Here is a tiny trained network, its code and every weight. The questions are about switching its units off for an input and a class, where a switched-off unit gives its printed mean instead of its output.

import numpy as np


def w(rows, s, z=0):
    codes = np.array(rows[::2]) - 128.0
    scale = np.full(codes.shape[1], s)
    scale[-1] = z or s
    return codes * scale


def norm(h):
    return h / np.sqrt((h * h).mean(-1, keepdims=True) + 1e-5)


def f(y):
    return y / 2 * (1 + np.tanh(0.7978845608 * (y + 0.044715 * y**3)))


def log_softmax(a):
    a = a - a.max(-1, keepdims=True)
    return a - np.log(np.exp(a).sum(-1, keepdims=True))


def net(x, mask):
    res = np.array(x, float).reshape(1, 3) / 4 @ E
    u = 0
    for l in range(2):
        y = f(norm(res) @ A[l][:, :-1].T + A[l][:, -1])
        res = res + np.where(mask[u : u + 13], y, B[l][:, -1]) @ B[l][:, :-1]
        u += 13
    return log_softmax(norm(res)[-1] @ U[:, :-1].T + U[:, -1])


A, B = {}, {}
E = w([
[151,74,30,121,130,117,124,73,100,39],'x0',
[124,191,34,2,163,177,123,175,139,125],'x1',
[161,67,192,56,115,94,22,70,80,144],'x2',
],0.0046)
A[0] = w([
[114,54,157,47,123,111,14,84,166,87,108],'0.n0',
[133,152,112,44,128,114,172,124,131,128,49],'0.n1',
[128,65,178,215,125,64,147,96,126,120,57],'0.n2',
[109,39,59,112,119,175,107,87,78,60,1],'0.n3',
[138,119,170,80,129,104,74,105,126,119,68],'0.n4',
[122,156,73,29,141,86,117,152,134,132,85],'0.n5',
[137,99,83,149,135,132,97,134,123,120,75],'0.n6',
[119,173,178,137,137,163,143,156,107,213,103],'0.n7',
[119,149,208,80,123,153,104,156,122,206,104],'0.n8',
[120,194,72,199,117,99,172,140,199,62,100],'0.n9',
[131,166,90,2,116,104,152,144,123,167,57],'0.n10',
[96,120,82,183,149,166,169,162,155,115,71],'0.n11',
[147,92,58,145,134,101,107,89,141,54,9],'0.n12',
],0.0056,0.0012)
B[0] = w([
[139,118,93,156,137,130,230,154,34,198,252],'0.n0',
[116,104,143,198,131,131,83,144,115,137,166],'0.n1',
[102,142,84,86,146,254,45,126,165,97,243],'0.n2',
[128,148,158,103,105,48,122,119,202,111,228],'0.n3',
[126,117,118,156,156,144,187,145,103,173,173],'0.n4',
[114,102,138,143,132,187,84,100,129,130,222],'0.n5',
[111,137,141,126,125,105,121,113,124,108,140],'0.n6',
[163,131,109,88,84,63,113,85,140,65,189],'0.n7',
[113,137,99,108,129,60,157,112,173,131,208],'0.n8',
[160,101,157,93,133,121,154,102,42,195,252],'0.n9',
[123,140,167,152,119,196,97,116,157,83,225],'0.n10',
[138,89,132,140,108,90,142,141,61,180,205],'0.n11',
[121,158,141,113,97,82,128,130,208,111,207],'0.n12',
],0.0088,0.0041)
A[1] = w([
[121,155,118,78,171,107,118,172,116,127,103],'1.n0',
[99,152,96,115,132,143,157,130,153,138,79],'1.n1',
[135,152,125,109,102,161,120,84,169,118,60],'1.n2',
[138,74,84,168,120,149,130,118,102,110,81],'1.n3',
[77,132,96,207,200,127,186,128,158,155,8],'1.n4',
[121,117,132,147,156,213,75,147,147,100,93],'1.n5',
[126,151,137,99,129,1,135,132,214,89,143],'1.n6',
[161,132,128,161,133,133,179,147,48,151,99],'1.n7',
[92,119,145,192,138,219,45,130,149,99,118],'1.n8',
[148,129,142,106,148,130,114,121,149,135,73],'1.n9',
[136,121,158,139,150,34,189,120,114,145,113],'1.n10',
[141,95,134,135,132,133,145,163,44,179,127],'1.n11',
[119,141,163,133,117,152,117,152,127,196,145],'1.n12',
],0.0095,0.0015)
B[1] = w([
[128,97,119,193,75,158,125,106,163,117,125],'1.n0',
[135,80,199,162,129,112,93,96,78,135,134],'1.n1',
[146,108,112,143,147,122,158,166,82,151,177],'1.n2',
[119,190,173,128,140,117,125,178,159,128,166],'1.n3',
[149,126,113,70,101,80,138,117,90,143,131],'1.n4',
[170,97,175,181,1,114,73,143,141,134,226],'1.n5',
[84,205,181,146,249,58,151,119,216,47,254],'1.n6',
[106,64,139,76,178,113,108,58,108,195,228],'1.n7',
[172,139,92,147,35,250,66,203,99,99,255],'1.n8',
[119,118,122,173,117,129,192,143,81,96,129],'1.n9',
[138,121,115,151,91,230,70,166,114,110,227],'1.n10',
[116,127,92,116,129,62,216,114,104,165,247],'1.n11',
[137,131,98,125,153,101,112,132,154,43,171],'1.n12',
],0.008,0.0077)
U = w([
[132,66,90,55,173,92,182,74,33,241,252],'0',
[201,119,124,165,8,241,13,203,113,85,72],'1',
[104,215,178,134,253,58,123,126,242,14,16],'2',
],0.0059,0.0011)

Each question gives the input, the list of numbers given to net, and the class t.
The units are the neurons (one row each of A and B). Each row of codes is followed by its name. A weight is (code - 128) times the scale printed after its matrix; where a second scale follows, it is the last column's (A, B and U).
mask holds one flag per neuron, layer by layer. A switched-off neuron (its flag False) gives its mean, the last column of its row in B, instead of its output. The means were averaged over made-up inputs and are rounded, as every weight is.
A unit's drop is (log p(t) with every unit on - log p(t) with that unit switched off) / (log p(t) with every unit on - log p(t) with every unit switched off).
unit that matters most: the unit with the biggest drop
top k neurons: the k neurons with the biggest drops, biggest first
top k neurons in layer l: the k neurons of layer l with the biggest drops, biggest first
drop of u: that unit's drop, to one decimal
input [-6,5,2], class 2: top 2 neurons in layer 0 -> [0.n8 0.n7]
input [-8,5,7], class 2: top 4 neurons in layer 0 -> [0.n9 0.n7 0.n11 0.n8]
input [-7,-3,8], class 0: top 2 neurons -> [0.n0 0.n3]
input [8,-6,4], class 2: unit that matters most -> 0.n3
input [8,-1,-7], class 2: top 4 neurons -> [0.n12 0.n3 0.n0 1.n6]
input [7,1,-5], class 2: top 2 neurons in layer 0 -> [0.n12 0.n0]
input [7,0,-5], class 2: top 2 neurons -> [0.n12 1.n6]
input [4,-5,-5], class 0: top 4 neurons in layer 0 -> [0.n9 0.n11 0.n10 0.n5]
input [6,-5,-5], class 2: top 3 neurons -> [0.n0 0.n5 0.n4]
input [-3,0,3], class 0: top 4 neurons -> [0.n0 0.n4 0.n3 0.n12]
input [-6,4,1], class 2: top 2 neurons -> [0.n8 0.n7]
input [5,7,-8], class 0: top 3 neurons -> [0.n9 0.n2 0.n11]
input [6,-2,4], class 2: top 2 neurons -> [0.n3 0.n12]
input [-8,-6,0], class 2: top 2 neurons -> [0.n8 0.n7]
input [3,-1,4], class 0: top neuron -> [0.n0]
input [-8,-2,-5], class 2: drop of 1.n6 -> 0.5
input [-6,3,2], class 2: drop of 0.n8 -> 0.1
input [1,-5,7], class 0: drop of 0.n0 -> 2.7
input [5,2,-6], class 0: drop of 0.n9 -> 1.8
